Below is a small trained network, with its code and all its weights. Each question gives an input and a class and asks what happens when units are switched off, that is, made to give their printed mean instead of their output.

import numpy as np


def w(rows, s, z=0):
    codes = np.array(rows[::2]) - 128.0
    scale = np.full(codes.shape[1], s)
    scale[-1] = z or s
    return codes * scale


def f(y):
    return y / 2 * (1 + np.tanh(0.7978845608 * (y + 0.044715 * y**3)))


def log_softmax(a):
    a = a - a.max(-1, keepdims=True)
    return a - np.log(np.exp(a).sum(-1, keepdims=True))


def net(x, mask):
    res = np.array(x, float).reshape(1, 3) / 4 @ E
    y = f(res @ A[0][:, :-1].T + A[0][:, -1])
    res = res + np.where(mask, y, B[0][:, -1]) @ B[0][:, :-1]
    return log_softmax(res[-1] @ U[:, :-1].T + U[:, -1])


A, B = {}, {}
E = w([
[252,133,147,101,2],'x0',
[124,127,127,128,123],'x1',
[118,243,130,83,123],'x2',
],0.0089)
A[0] = w([
[174,4,123,134,87,67],'n1',
[131,243,122,112,68,106],'n2',
[109,94,124,121,91,147],'n3',
[160,205,125,104,120,101],'n4',
[163,135,138,136,106,1],'n5',
[195,127,117,120,55,81],'n6',
[168,124,138,117,95,63],'n7',
],0.021,0.0019)
B[0] = w([
[246,118,203,176,34,250],'n1',
[233,109,170,149,58,215],'n2',
[128,164,210,151,130,150],'n3',
[161,99,212,201,93,184],'n4',
[68,132,98,111,184,157],'n5',
[18,138,40,95,247,228],'n6',
[24,134,90,90,156,178],'n7',
],0.013,0.015)
U = w([
[235,126,171,155,72,255],'0',
[11,138,104,110,188,1],'1',
],0.013,0.00094)

Each question gives the input, the list of numbers given to net, and the class t.
The units are the neurons (one row each of A and B). Each row of codes is followed by its name. A weight is (code - 128) times the scale printed after its matrix; where a second scale follows, it is the last column's (A, B and U).
mask holds one flag per neuron, in row order. A switched-off neuron (its flag False) gives its mean, the last column of its row in B, instead of its output. The means were averaged over made-up inputs and are rounded, as every weight is.
A unit's drop is (log p(t) with every unit on - log p(t) with that unit switched off) / (log p(t) with every unit on - log p(t) with every unit switched off).
The circuit of an input: a set's keep is (log p(t) with only the set's units on - log p(t) with every unit switched off) / (log p(t) with every unit on - log p(t) with every unit switched off). Starting from all 7 units, units are removed one at a time, each time the one whose removal leaves the highest keep (on an exact tie, the one counted first), for as long as the keep stays at least 0.8.
circuit, biggest first: the units of the circuit, biggest drop first
k most important neurons: the k neurons with the biggest drops, biggest first
drop of u: that unit's drop, to one decimal
input [-8,3,-8], class 0: circuit, biggest first => (n6)
input [8,-8,6], class 1: 3 most important neurons => (n6, n1, n7)
input [6,-6,3], class 1: 2 most important neurons => (n6, n1)
input [3,-8,1], class 1: 2 most important neurons => (n1, n6)
input [7,-2,-5], class 1: 3 most important neurons => (n6, n7, n2)
input [5,5,-4], class 1: 3 most important neurons => (n6, n2, n7)
input [-8,-4,8], class 0: 3 most important neurons => (n6, n7, n2)
input [-7,-1,8], class 0: drop of n6 => 0.9
input [-7,2,8], class 0: drop of n6 => 0.9
input [-8,7,8], class 0: drop of n6 => 2.1
input [-4,5,-3], class 1: 3 most important neurons => (n1, n2, n4)
